Below is a small trained network, with its code and all its weights. Each question gives an input and a class and asks what happens when units are switched off, that is, made to give their printed mean instead of their output.

import numpy as np


def w(rows, s, z=0):
    codes = np.array(rows[::2]) - 128.0
    scale = np.full(codes.shape[1], s)
    scale[-1] = z or s
    return codes * scale


def f(y):
    return y / 2 * (1 + np.tanh(0.7978845608 * (y + 0.044715 * y**3)))


def log_softmax(a):
    a = a - a.max(-1, keepdims=True)
    return a - np.log(np.exp(a).sum(-1, keepdims=True))


def net(x, mask):
    res = np.array(x, float).reshape(1, 4) / 4 @ E
    y = f(res @ A[0][:, :-1].T + A[0][:, -1])
    res = res + np.where(mask, y, B[0][:, -1]) @ B[0][:, :-1]
    return log_softmax(res[-1] @ U[:, :-1].T + U[:, -1])


A, B = {}, {}
E = w([
[204,162,180,251,146,132],'x0',
[91,227,164,89,206,115],'x1',
[224,135,92,70,168,243],'x2',
[233,141,174,48,104,62],'x3',
],0.011)
A[0] = w([
[188,89,156,86,100,102,112],'N0',
[172,164,163,198,129,119,60],'N1',
[63,86,141,171,94,55,127],'N2',
[62,137,61,196,141,189,87],'N3',
[70,131,158,150,88,17,69],'N4',
[177,161,125,217,139,92,62],'N5',
[143,53,108,152,116,102,74],'N6',
[86,142,155,167,110,31,124],'N7',
[211,138,132,119,155,28,36],'N8',
[193,149,80,120,163,219,59],'N9',
[87,104,93,47,96,88,86],'N10',
[140,110,121,78,164,188,89],'N11',
[67,123,113,159,213,168,91],'N12',
[73,77,124,176,151,173,90],'N13',
[185,104,64,166,72,142,79],'N14',
[181,104,102,111,123,45,24],'N15',
[154,91,85,158,33,139,144],'N16',
[95,95,85,87,120,84,94],'N17',
[113,131,68,74,132,111,29],'N18',
[150,147,192,73,81,107,4],'N19',
[79,196,124,55,202,98,168],'N20',
[166,133,204,64,166,89,255],'N21',
[77,127,76,68,123,113,100],'N22',
[111,195,194,115,236,108,9],'N23',
[149,9,121,102,65,117,57],'N24',
[78,128,162,143,111,86,33],'N25',
],0.011,0.006)
B[0] = w([
[119,191,124,122,59,100,201],'N0',
[188,81,31,191,160,116,196],'N1',
[149,108,165,78,143,188,247],'N2',
[166,183,86,64,41,77,245],'N3',
[176,102,183,52,141,183,241],'N4',
[228,123,53,199,160,154,203],'N5',
[64,208,107,125,201,151,173],'N6',
[140,81,153,60,134,185,235],'N7',
[127,158,97,102,80,78,195],'N8',
[157,63,198,2,158,184,231],'N9',
[196,85,41,189,123,138,215],'N10',
[170,76,183,83,153,159,190],'N11',
[123,208,127,123,59,79,207],'N12',
[130,209,107,100,55,46,210],'N13',
[68,145,118,125,187,134,195],'N14',
[127,227,116,101,116,96,167],'N15',
[20,193,126,129,174,148,222],'N16',
[179,101,76,165,169,153,186],'N17',
[186,115,73,139,169,98,163],'N18',
[145,213,85,87,110,65,165],'N19',
[51,156,103,172,145,160,236],'N20',
[83,163,130,139,67,145,246],'N21',
[238,84,59,236,156,106,203],'N22',
[60,200,120,168,188,139,198],'N23',
[67,191,105,157,174,136,215],'N24',
[173,147,169,26,222,122,171],'N25',
],0.0089,0.011)
U = w([
[148,104,170,62,147,152,105],'0',
[120,161,114,108,41,83,99],'1',
[183,107,96,198,151,127,119],'2',
[41,153,129,152,179,135,95],'3',
[87,93,155,154,65,154,254],'4',
[113,86,172,127,167,6,74],'5',
[106,65,176,147,133,43,60],'6',
[107,67,178,147,137,40,67],'7',
],0.021,0.029)

Each question gives the input, the list of numbers given to net, and the class t.
The units are the neurons (one row each of A and B). Each row of codes is followed by its name. A weight is (code - 128) times the scale printed after its matrix; where a second scale follows, it is the last column's (A, B and U).
mask holds one flag per neuron, in row order. A switched-off neuron (its flag False) gives its mean, the last column of its row in B, instead of its output. The means were averaged over made-up inputs and are rounded, as every weight is.
A unit's drop is (log p(t) with every unit on - log p(t) with that unit switched off) / (log p(t) with every unit on - log p(t) with every unit switched off).
The circuit of an input: a set's keep is (log p(t) with only the set's units on - log p(t) with every unit switched off) / (log p(t) with every unit on - log p(t) with every unit switched off). Starting from the 12 units with the biggest drops (on a tie, the unit counted first), units are removed one at a time, each time the one whose removal leaves the highest keep (on an exact tie, the one counted first), for as long as the keep stays at least 0.8.
units of the circuit, in order: the units of the circuit, biggest drop first
k most important neurons: the k neurons with the biggest drops, biggest first
drop of u: that unit's drop, to one decimal
input [4,-1,6,-2], class 0: units of the circuit, in order -> N9
input [-3,-7,-6,1], class 3: 2 most important neurons -> N24, N16
input [6,6,-1,4], class 2: 2 most important neurons -> N5, N1
input [8,-7,-8,-5], class 0: units of the circuit, in order -> N2, N4
input [-6,7,4,5], class 3: 3 most important neurons -> N20, N23, N21
input [-8,-5,-7,-5], class 2: 2 most important neurons -> N22, N10
input [-6,4,4,5], class 2: units of the circuit, in order -> N22, N10
input [-7,-6,-1,2], class 2: 2 most important neurons -> N10, N22
input [-8,7,-2,-8], class 1: 4 most important neurons -> N12, N3, N13, N5
input [2,4,-1,2], class 3: 2 most important neurons -> N23, N3
input [0,-3,2,2], class 4: 2 most important neurons -> N23, N20
input [-4,-1,3,-4], class 1: 3 most important neurons -> N5, N3, N1
input [-8,8,-4,2], class 2: 2 most important neurons -> N22, N10
input [2,6,0,6], class 1: units of the circuit, in order -> N21
input [4,-7,-7,7], class 0: 2 most important neurons -> N4, N7
input [7,-1,-7,-7], class 0: 4 most important neurons -> N2, N7, N4, N25
input [-5,5,-4,-5], class 1: 3 most important neurons -> N12, N3, N5
input [-4,1,-3,-3], class 2: 2 most important neurons -> N22, N9
input [-1,5,-3,3], class 3: 2 most important neurons -> N23, N20
input [-5,0,-2,-6], class 1: units of the circuit, in order -> N3
input [3,7,-8,7], class 0: drop of N7 -> 0.6
input [6,-8,-4,5], class 3: drop of N16 -> 0.4
input [-6,3,4,-4], class 2: drop of N13 -> 0.0
input [-3,4,1,-4], class 1: drop of N16 -> 0.4
